Below are the code and all the weights of a small trained network. Each question names an input and a target symbol and asks about switching units off, where a switched-off unit gives its printed mean instead of its output.

import numpy as np


def w(rows, s, z=0):
    codes = np.array(rows[::2]) - 128.0
    scale = np.full(codes.shape[1], s)
    scale[-1] = z or s
    return codes * scale


def f(y):
    return y / 2 * (1 + np.tanh(0.7978845608 * (y + 0.044715 * y**3)))


def softmax(a):
    e = np.exp(a - a.max(-1, keepdims=True))
    return e / e.sum(-1, keepdims=True)


def log_softmax(a):
    a = a - a.max(-1, keepdims=True)
    return a - np.log(np.exp(a).sum(-1, keepdims=True))


def net(x, mask):
    ids = ['ΓΣΦαβδεηλμτ'.index(c) for c in x.split()]
    T = len(ids)
    res = E[ids] + P[:T]
    r = res
    for j in range(3):
        rows = slice(2 * j, 2 * j + 2)
        q, k, v = (r @ M[0][rows].T for M in (Q, K, V))
        z = softmax(np.where(np.tri(T) > 0, q @ k.T / 2**0.5, -1e9)) @ v
        o = O[0][rows]
        res = res + np.where(mask[j], z, o[:, -1]) @ o[:, :-1]
    y = f(res @ A[0][:, :-1].T + A[0][:, -1])
    res = res + np.where(mask[3:15], y, B[0][:, -1]) @ B[0][:, :-1]
    return log_softmax(res[-1] @ U[:, :-1].T + U[:, -1])


Q, K, V, O, A, B = {}, {}, {}, {}, {}, {}
E = w([
[110,103,118,122],'Γ',
[138,91,97,109],'Σ',
[103,101,123,122],'Φ',
[23,120,152,156],'α',
[34,127,145,165],'β',
[109,74,117,95],'δ',
[115,91,114,38],'ε',
[73,118,100,232],'η',
[165,197,252,106],'λ',
[190,74,171,79],'μ',
[190,172,224,175],'τ',
],0.019)
P = w([
[2,176,129,151],'0',
[50,160,150,148],'1',
[68,141,167,152],'2',
[68,117,177,160],'3',
[73,96,185,165],'4',
[98,74,194,165],'5',
[119,54,203,176],'6',
[102,59,218,187],'7',
[101,60,205,177],'8',
],0.0085)
Q[0] = w([
[116,44,73,255],'h1',
[168,165,132,145],'h1',
[100,89,175,129],'h2',
[164,121,130,117],'h2',
[154,143,143,153],'h3',
[150,196,98,131],'h3',
],0.026)
K[0] = w([
[29,136,3,252],'h1',
[151,170,152,182],'h1',
[150,64,134,202],'h2',
[117,152,101,135],'h2',
[141,122,101,184],'h3',
[137,200,45,131],'h3',
],0.021)
V[0] = w([
[148,188,98,36],'h1',
[149,114,63,176],'h1',
[187,122,164,226],'h2',
[153,216,254,88],'h2',
[149,89,207,78],'h3',
[147,229,170,211],'h3',
],0.016)
O[0] = w([
[143,142,50,36,8],'h1',
[115,100,85,200,120],'h1',
[186,134,9,155,183],'h2',
[248,117,193,72,83],'h2',
[171,100,179,37,185],'h3',
[130,244,188,152,134],'h3',
],0.011,0.017)
A[0] = w([
[68,165,39,32,87],'n1',
[143,146,124,106,105],'n2',
[69,121,82,90,155],'n3',
[98,139,180,96,129],'n4',
[145,76,144,220,174],'n5',
[187,171,134,139,69],'n6',
[116,132,141,212,127],'n7',
[128,226,71,162,131],'n8',
[129,181,7,81,84],'n9',
[168,146,86,200,72],'n10',
[158,144,126,45,1],'n11',
[117,125,72,199,194],'n12',
],0.011,0.0071)
B[0] = w([
[163,129,103,35,145],'n1',
[125,80,142,109,135],'n2',
[93,162,61,206,149],'n3',
[190,64,222,154,158],'n4',
[77,175,75,80,252],'n5',
[83,101,46,94,153],'n6',
[166,118,92,11,242],'n7',
[126,102,142,66,172],'n8',
[124,144,210,241,134],'n9',
[83,71,126,234,182],'n10',
[77,160,101,207,157],'n11',
[204,146,174,213,225],'n12',
],0.013,0.029)
U = w([
[94,78,60,51,62],'Γ',
[36,97,102,107,12],'Σ',
[60,141,109,126,43],'Φ',
[76,149,104,123,2],'α',
[73,147,109,86,73],'β',
[134,130,79,143,70],'δ',
[138,175,123,133,227],'ε',
[139,61,90,109,96],'η',
[255,132,46,67,129],'λ',
[107,176,44,98,230],'μ',
[93,196,97,65,217],'τ',
],0.0098,0.0034)

Each question gives the input, a string of symbols that net reads in full, and the target symbol t.
The units are the heads (2 rows each of Q, K, V and O) and the neurons (one row each of A and B). Each row of codes is followed by its name. A weight is (code - 128) times the scale printed after its matrix; where a second scale follows, it is the last column's (O, A, B and U).
mask holds one flag per unit, heads first, then neurons. A switched-off unit (its flag False) gives its mean, the last column of its rows in O or B, instead of its output. The means were averaged over made-up inputs and are rounded, as every weight is.
A unit's drop is (log p(t) with every unit on - log p(t) with that unit switched off) / (log p(t) with every unit on - log p(t) with every unit switched off).
The circuit of an input: a set's keep is (log p(t) with only the set's units on - log p(t) with every unit switched off) / (log p(t) with every unit on - log p(t) with every unit switched off). Starting from the 12 units with the biggest drops (on a tie, the unit counted first), units are removed one at a time, each time the one whose removal leaves the highest keep (on an exact tie, the one counted first), for as long as the keep stays at least 0.8.
circuit, biggest first: the units of the circuit, biggest drop first
unit that matters most: the unit with the biggest drop
k most important neurons: the k neurons with the biggest drops, biggest first
heads that matter: for each layer, one digit per head in row order, 1 if its drop is at least 0.15 and else 0, layers parted by /
input ε Σ Φ Γ η δ α, target μ: heads that matter	010
input λ ε μ, target η: 3 most important neurons	[n7; n11; n5]
input μ Γ δ, target η: circuit, biggest first	[n5; n7; h3]
input δ λ α ε, target ε: 2 most important neurons	[n7; n11]
input η ε Σ δ ε Γ η, target δ: circuit, biggest first	[n12; h2]
input β η Σ η η β τ Γ α, target μ: circuit, biggest first	[h2; n5; h1]
input Γ λ Φ μ β Σ, target η: 4 most important neurons	[n7; n5; n4; n11]
input η Σ Σ, target μ: 2 most important neurons	[n5; n7]
input δ Σ τ Φ Φ, target λ: 2 most important neurons	[n5; n10]
input λ μ α Φ μ, target η: circuit, biggest first	[n7; h3]
input λ λ λ η Φ Γ β Γ Φ, target μ: circuit, biggest first	[n5; h1; n4]
input α Φ τ, target λ: 3 most important neurons	[n5; n10; n6]
input δ ε α ε λ, target ε: 2 most important neurons	[n7; n4]
input ε μ Φ, target η: heads that matter	011
input λ Γ Φ, target ε: heads that matter	011
input Σ η Φ τ λ, target τ: circuit, biggest first	[h3; h1]
input Σ λ λ η Σ μ β Σ, target Γ: 3 most important neurons	[n5; n11; n3]
input α Γ Φ β β Γ Γ β, target τ: heads that matter	001
input δ τ η α Γ δ λ Γ Φ, target τ: circuit, biggest first	[h3; n12]
input β η λ Φ ε τ Φ η δ, target δ: circuit, biggest first	[h2; n12]
input Σ Φ Φ β δ ε λ, target ε: circuit, biggest first	[n7; h1; n4]
input η Γ λ Σ Γ δ ε Γ τ, target τ: heads that matter	100
input δ Γ Σ, target Σ: 3 most important neurons	[n7; n12; n5]
input τ α Γ, target λ: 4 most important neurons	[n10; n5; n11; n3]
input δ τ η Γ Γ, target μ: circuit, biggest first	[n5; n4; h1]
input α μ τ Φ α τ δ η, target μ: circuit, biggest first	[n5; n4]
input η Γ μ β, target Γ: circuit, biggest first	[h3]
input δ Φ ε λ β, target ε: heads that matter	011
input ε ε ε τ, target λ: unit that matters most	n6
